Below is a small trained network, with its code and all its weights. Each question gives an input and a class and asks what happens when units are switched off, that is, made to give their printed mean instead of their output.

import numpy as np


def w(rows, s, z=0):
    codes = np.array(rows[::2]) - 128.0
    scale = np.full(codes.shape[1], s)
    scale[-1] = z or s
    return codes * scale


def f(y):
    return y / 2 * (1 + np.tanh(0.7978845608 * (y + 0.044715 * y**3)))


def log_softmax(a):
    a = a - a.max(-1, keepdims=True)
    return a - np.log(np.exp(a).sum(-1, keepdims=True))


def net(x, mask):
    res = np.array(x, float).reshape(1, 8) / 4 @ E
    y = f(res @ A[0][:, :-1].T + A[0][:, -1])
    res = res + np.where(mask, y, B[0][:, -1]) @ B[0][:, :-1]
    return log_softmax(res[-1] @ U[:, :-1].T + U[:, -1])


A, B = {}, {}
E = w([
[50,31,162,156,190,91,125,84,141,120],'x0',
[204,135,174,35,196,143,168,95,154,34],'x1',
[43,22,118,109,137,195,86,86,167,131],'x2',
[119,137,236,153,144,141,2,191,128,182],'x3',
[112,165,219,185,141,109,119,44,85,177],'x4',
[127,181,75,164,118,230,195,196,80,107],'x5',
[164,56,202,161,57,116,91,129,59,126],'x6',
[90,81,115,123,27,60,120,218,224,119],'x7',
],0.0065)
A[0] = w([
[58,136,34,101,196,141,126,90,194,167,104],'N1',
[169,236,175,134,190,155,163,74,95,149,216],'N2',
[168,119,156,84,199,242,91,84,64,103,251],'N3',
[125,82,185,117,130,61,95,55,147,140,130],'N4',
[97,127,83,190,93,139,151,85,64,181,142],'N5',
[97,117,84,193,86,147,146,116,77,172,133],'N6',
[101,131,63,88,102,206,141,164,196,112,215],'N7',
[124,100,153,118,130,86,103,102,148,139,95],'N8',
[99,107,89,177,76,167,131,114,71,158,101],'N9',
[151,101,146,108,166,151,113,115,115,100,250],'N10',
[178,153,70,74,154,114,254,101,135,30,198],'N11',
[115,126,88,99,105,188,143,177,175,87,239],'N12',
[132,97,171,115,135,65,96,84,147,142,120],'N13',
[212,220,106,119,87,97,115,171,110,161,154],'N14',
[79,76,96,155,97,93,124,152,154,133,66],'N15',
[171,166,117,117,98,112,128,162,136,141,245],'N16',
[175,141,66,79,146,124,244,95,130,29,228],'N17',
],0.0086,0.0027)
B[0] = w([
[38,96,56,101,150,98,159,93,215,161,203],'N1',
[115,160,185,167,164,189,144,97,30,127,231],'N2',
[123,161,190,132,138,254,116,216,67,90,235],'N3',
[102,85,170,89,82,109,68,95,144,110,200],'N4',
[113,168,128,143,120,181,140,103,59,137,191],'N5',
[128,186,122,153,131,178,155,107,65,142,183],'N6',
[93,116,101,51,108,141,96,117,138,91,214],'N7',
[110,101,137,106,111,110,105,114,142,118,155],'N8',
[132,165,113,145,117,151,152,107,83,144,174],'N9',
[114,126,159,127,124,162,114,147,122,110,174],'N10',
[75,148,74,58,107,199,96,115,73,77,254],'N11',
[104,125,99,43,89,158,87,137,120,76,204],'N12',
[109,87,150,82,83,110,84,109,148,105,178],'N13',
[179,199,72,96,74,141,133,189,117,117,206],'N14',
[88,125,153,162,184,143,147,107,114,124,170],'N15',
[157,157,104,100,86,137,119,163,125,112,179],'N16',
[52,141,32,23,86,230,74,107,81,49,252],'N17',
],0.0094,0.0097)
U = w([
[156,84,119,175,143,73,176,189,171,110,71],'0',
[254,169,85,114,80,75,130,194,146,149,75],'1',
[161,168,190,232,189,162,171,149,80,150,120],'2',
[107,137,117,67,97,176,95,130,100,58,253],'3',
[128,108,171,179,135,68,123,61,101,175,47],'4',
[101,107,67,109,204,56,148,127,208,131,49],'5',
[107,144,54,158,136,130,186,88,134,212,124],'6',
[119,56,166,106,121,35,101,107,224,136,95],'7',
],0.0089,0.0038)

Each question gives the input, the list of numbers given to net, and the class t.
The units are the neurons (one row each of A and B). Each row of codes is followed by its name. A weight is (code - 128) times the scale printed after its matrix; where a second scale follows, it is the last column's (A, B and U).
mask holds one flag per neuron, in row order. A switched-off neuron (its flag False) gives its mean, the last column of its row in B, instead of its output. The means were averaged over made-up inputs and are rounded, as every weight is.
A unit's drop is (log p(t) with every unit on - log p(t) with that unit switched off) / (log p(t) with every unit on - log p(t) with every unit switched off).
The circuit of an input: a set's keep is (log p(t) with only the set's units on - log p(t) with every unit switched off) / (log p(t) with every unit on - log p(t) with every unit switched off). Starting from the 12 units with the biggest drops (on a tie, the unit counted first), units are removed one at a time, each time the one whose removal leaves the highest keep (on an exact tie, the one counted first), for as long as the keep stays at least 0.8.
units of the circuit, in order: the units of the circuit, biggest drop first
unit that matters most: the unit with the biggest drop
k most important neurons: the k neurons with the biggest drops, biggest first
drop of u: that unit's drop, to one decimal
input [-8,5,3,3,6,4,1,3], class 2: units of the circuit, in order	(N17, N11, N4)
input [-6,-7,-7,5,8,-6,6,-4], class 2: units of the circuit, in order	(N17, N2)
input [2,8,8,7,7,1,2,-8], class 2: 2 most important neurons	(N17, N2)
input [-4,-4,5,1,3,6,3,2], class 6: 2 most important neurons	(N17, N3)
input [-7,-7,1,6,-4,-4,1,6], class 1: 2 most important neurons	(N17, N11)
input [-5,-5,-3,0,8,-6,-4,8], class 1: 2 most important neurons	(N14, N17)
input [4,-4,-5,-4,-3,4,7,3], class 6: unit that matters most	N3
input [5,-6,2,6,-3,6,-1,-2], class 6: 3 most important neurons	(N2, N3, N17)
input [-7,-2,4,2,-3,4,8,-6], class 2: 2 most important neurons	(N17, N11)
input [-7,5,-1,8,-7,4,1,6], class 1: drop of N11	0.2
input [-7,3,-5,2,-3,-2,3,1], class 1: drop of N14	0.2
input [-5,-4,1,3,1,-6,-8,-4], class 6: drop of N14	0.0
